Below is a small trained network, with its code and all its weights. Each question gives an input and a target symbol and asks what happens when units are switched off, that is, made to give their printed mean instead of their output.

import numpy as np


def w(rows, s, z=0):
    codes = np.array(rows[::2]) - 128.0
    scale = np.full(codes.shape[1], s)
    scale[-1] = z or s
    return codes * scale


def f(y):
    return y / 2 * (1 + np.tanh(0.7978845608 * (y + 0.044715 * y**3)))


def softmax(a):
    e = np.exp(a - a.max(-1, keepdims=True))
    return e / e.sum(-1, keepdims=True)


def log_softmax(a):
    a = a - a.max(-1, keepdims=True)
    return a - np.log(np.exp(a).sum(-1, keepdims=True))


def net(x, mask):
    ids = ['ΦΩαβζλμξπτψ'.index(c) for c in x.split()]
    T = len(ids)
    res = E[ids] + P[:T]
    u = 0
    for l in range(2):
        q, k, v = (res @ M[l].T for M in (Q, K, V))
        z = softmax(np.where(np.tri(T) > 0, q @ k.T / 2**0.5, -1e9)) @ v
        res = res + np.where(mask[u], z, O[l][:, -1]) @ O[l][:, :-1]
        u += 1
        y = f(res @ A[l][:, :-1].T + A[l][:, -1])
        res = res + np.where(mask[u : u + 12], y, B[l][:, -1]) @ B[l][:, :-1]
        u += 12
    return log_softmax(res[-1] @ U[:, :-1].T + U[:, -1])


Q, K, V, O, A, B = {}, {}, {}, {}, {}, {}
E = w([
[124,104,179,106,122,169],'Φ',
[150,139,124,98,131,66],'Ω',
[171,92,117,187,28,141],'α',
[176,140,120,108,153,116],'β',
[173,95,153,108,146,157],'ζ',
[134,105,147,109,129,101],'λ',
[92,148,71,191,110,132],'μ',
[154,137,175,189,197,121],'ξ',
[138,97,157,189,7,110],'π',
[160,98,172,58,109,109],'τ',
[66,162,101,135,58,147],'ψ',
],0.02)
P = w([
[71,9,43,122,162,132],'0',
[127,54,93,127,121,135],'1',
[123,68,73,116,127,142],'2',
[147,90,125,146,126,132],'3',
[149,104,116,135,119,144],'4',
[157,115,139,150,121,132],'5',
[163,126,139,147,120,137],'6',
[166,136,150,151,118,134],'7',
[169,148,153,152,117,136],'8',
[173,158,161,154,116,134],'9',
[177,169,163,155,116,137],'10',
[181,180,173,155,116,144],'11',
[186,183,154,154,118,129],'12',
[189,179,181,156,112,125],'13',
],0.012)
Q[0] = w([
[170,127,116,199,6,130],'0.h1',
[72,83,19,76,105,166],'0.h1',
],0.013)
K[0] = w([
[139,250,109,138,139,111],'0.h1',
[95,100,78,134,147,122],'0.h1',
],0.021)
V[0] = w([
[208,148,98,110,157,110],'0.h1',
[137,111,147,158,179,247],'0.h1',
],0.013)
O[0] = w([
[142,120,2,121,136,254,169],'0.h1',
[217,212,54,102,71,21,254],'0.h1',
],0.0098,0.00082)
A[0] = w([
[130,131,130,121,134,162,134],'0.n1',
[61,158,104,105,87,159,141],'0.n2',
[114,138,103,195,119,136,114],'0.n3',
[88,137,72,176,182,124,242],'0.n4',
[141,108,87,77,114,162,100],'0.n5',
[102,75,94,127,118,101,80],'0.n6',
[122,141,147,133,161,95,154],'0.n7',
[146,149,123,121,247,103,145],'0.n8',
[157,123,96,114,128,145,254],'0.n9',
[161,114,96,61,147,129,88],'0.n10',
[165,147,163,103,101,119,93],'0.n11',
[104,124,152,99,121,146,138],'0.n12',
],0.013,0.0052)
B[0] = w([
[101,112,107,139,125,123,143],'0.n1',
[56,178,213,218,138,40,144],'0.n2',
[124,186,68,176,93,144,172],'0.n3',
[137,90,30,138,107,83,178],'0.n4',
[1,161,162,161,80,121,157],'0.n5',
[208,185,201,105,71,195,139],'0.n6',
[176,155,122,146,140,163,150],'0.n7',
[161,108,202,201,140,143,182],'0.n8',
[126,92,147,113,68,74,255],'0.n9',
[16,164,204,90,124,142,167],'0.n10',
[132,129,97,112,184,87,197],'0.n11',
[102,108,110,96,119,84,145],'0.n12',
],0.0076,0.0055)
Q[1] = w([
[2,222,66,50,248,171],'1.h1',
[167,157,126,128,17,152],'1.h1',
],0.0063)
K[1] = w([
[148,1,127,124,111,61],'1.h1',
[146,186,113,181,152,160],'1.h1',
],0.0096)
V[1] = w([
[147,135,22,254,221,113],'1.h1',
[22,216,167,166,104,76],'1.h1',
],0.0055)
O[1] = w([
[91,15,132,163,143,74,168],'1.h1',
[2,192,121,149,162,72,251],'1.h1',
],0.0084,0.0028)
A[1] = w([
[93,61,197,194,147,102,62],'1.n1',
[171,58,75,93,90,168,145],'1.n2',
[131,75,60,238,55,144,101],'1.n3',
[149,142,205,35,109,78,136],'1.n4',
[78,61,209,116,235,112,198],'1.n5',
[172,51,194,66,209,153,121],'1.n6',
[168,190,149,152,174,54,153],'1.n7',
[187,143,110,105,144,209,194],'1.n8',
[242,134,200,155,79,73,37],'1.n9',
[176,135,204,178,110,189,41],'1.n10',
[116,148,108,1,63,122,186],'1.n11',
[52,165,180,181,49,168,1],'1.n12',
],0.0077,0.0072)
B[1] = w([
[102,212,44,144,200,152,177],'1.n1',
[133,182,31,207,101,152,169],'1.n2',
[120,158,247,24,183,138,255],'1.n3',
[174,88,142,144,182,92,221],'1.n4',
[138,178,83,43,48,174,198],'1.n5',
[222,175,151,132,19,140,167],'1.n6',
[140,108,81,97,149,161,215],'1.n7',
[106,158,147,141,226,242,157],'1.n8',
[70,120,33,64,138,120,205],'1.n9',
[83,13,92,88,73,141,137],'1.n10',
[100,122,63,242,181,140,220],'1.n11',
[253,84,137,182,147,113,185],'1.n12',
],0.0077,0.0071)
U = w([
[38,94,76,177,105,141,174],'Φ',
[133,2,115,172,74,68,130],'Ω',
[160,140,128,112,128,124,82],'α',
[118,156,98,40,20,63,83],'β',
[233,204,215,37,115,122,53],'ζ',
[16,175,180,12,180,88,229],'λ',
[189,155,100,150,102,153,55],'μ',
[199,99,100,96,227,99,168],'ξ',
[66,157,61,82,93,204,251],'π',
[117,85,172,151,206,197,146],'τ',
[137,234,89,242,119,81,71],'ψ',
],0.0068,0.003)

Each question gives the input, a string of symbols that net reads in full, and the target symbol t.
The units are the heads (2 rows each of Q, K, V and O) and the neurons (one row each of A and B). Each row of codes is followed by its name. A weight is (code - 128) times the scale printed after its matrix; where a second scale follows, it is the last column's (O, A, B and U).
mask holds one flag per unit, layer by layer, with each layer's heads first. A switched-off unit (its flag False) gives its mean, the last column of its rows in O or B, instead of its output. The means were averaged over made-up inputs and are rounded, as every weight is.
A unit's drop is (log p(t) with every unit on - log p(t) with that unit switched off) / (log p(t) with every unit on - log p(t) with every unit switched off).
The circuit of an input: a set's keep is (log p(t) with only the set's units on - log p(t) with every unit switched off) / (log p(t) with every unit on - log p(t) with every unit switched off). Starting from the 12 units with the biggest drops (on a tie, the unit counted first), units are removed one at a time, each time the one whose removal leaves the highest keep (on an exact tie, the one counted first), for as long as the keep stays at least 0.8.
circuit, biggest first: the units of the circuit, biggest drop first
most important unit: the unit with the biggest drop
k most important neurons: the k neurons with the biggest drops, biggest first
k most important neurons of layer l: the k neurons of layer l with the biggest drops, biggest first
input Φ τ λ, target ξ: most important neuron of layer 1 : (1.n4)
input Ω β β, target π: circuit, biggest first : (0.h1 1.n5)
input π Ω Ω τ ξ π π λ, target ζ: 2 most important neurons : (1.n6 1.n11)
input π ψ τ λ ψ Φ Φ μ ψ Φ β ξ α, target β: circuit, biggest first : (0.h1 0.n9 1.n9)
input Ω λ ψ ψ ζ α α π, target ψ: circuit, biggest first : (1.h1 0.h1 1.n1)
input β π Φ, target Φ: circuit, biggest first : (1.n3 1.n11 0.n5 0.n8)
input Ω π ξ μ ψ Φ Ω ψ ψ Φ, target λ: 2 most important neurons : (0.n2 1.n12)
input λ ψ ψ, target ψ: circuit, biggest first : (1.n12 0.n2)
input Ω Φ τ α π π π β, target ζ: circuit, biggest first : (0.h1 1.n11 1.h1)
input ζ ξ Ω π μ Φ Φ λ τ Φ π, target λ: circuit, biggest first : (0.n3 1.n3 1.h1)
input π μ Φ Φ Ω ξ α τ Φ Φ π α α, target β: 2 most important neurons of layer 0 : (0.n9 0.n7)
input π α Ω Ω λ Φ Ω Φ Ω Ω Φ τ Ω π, target τ: 2 most important neurons of layer 1 : (1.n3 1.n12)
input π τ Ω Ω μ α β ζ β ζ ψ μ α ψ, target ψ: 2 most important neurons : (0.n2 1.n12)
input ζ Ω Ω, target ψ: most important unit : 1.n11
input Φ ζ π Φ λ Φ Φ α Φ, target ξ: 2 most important neurons : (1.n4 0.n11)
input Φ π Φ Φ α, target π: 2 most important neurons : (1.n9 1.n2)
input ψ ξ π ψ λ μ π μ Φ μ, target λ: circuit, biggest first : (1.n3 1.h1 0.n4 0.n3)
input Ω τ Φ, target π: circuit, biggest first : (0.h1 1.n5)
input λ β Φ ζ Ω ξ ξ ζ, target Ω: circuit, biggest first : (0.h1 0.n9 1.h1 1.n1)
input λ λ α ζ π Φ Φ τ, target ξ: circuit, biggest first : (1.n4 1.n11 0.n11)
input ψ ξ Φ, target λ: circuit, biggest first : (0.h1)
input Φ λ μ π Ω Φ ξ β π π Φ α, target ζ: 2 most important neurons : (1.n3 0.n3)
input ξ λ Φ, target Ω: 2 most important neurons : (1.n3 1.n1)
input π Φ Φ β Φ τ Ω α π α, target τ: 2 most important neurons : (1.n3 1.n12)
input τ Ω μ π λ λ ζ α, target λ: 2 most important neurons of layer 0 : (0.n3 0.n6)
input ψ ξ Ω, target λ: 2 most important neurons of layer 1 : (1.n12 1.n6)
input ζ β λ ξ ξ Ω Φ Φ α Ω ξ ξ Ω, target Ω: 3 most important neurons : (0.n9 1.n3 1.n1)
input λ Ω Φ Φ τ ψ ζ π Ω Φ ξ ξ Φ, target Ω: 2 most important neurons : (0.n9 1.n3)
input λ π α Φ Φ Ω Φ Ω Φ Φ Ω, target ξ: most important unit : 1.h1
input λ μ α, target λ: circuit, biggest first : (1.n3 1.h1)
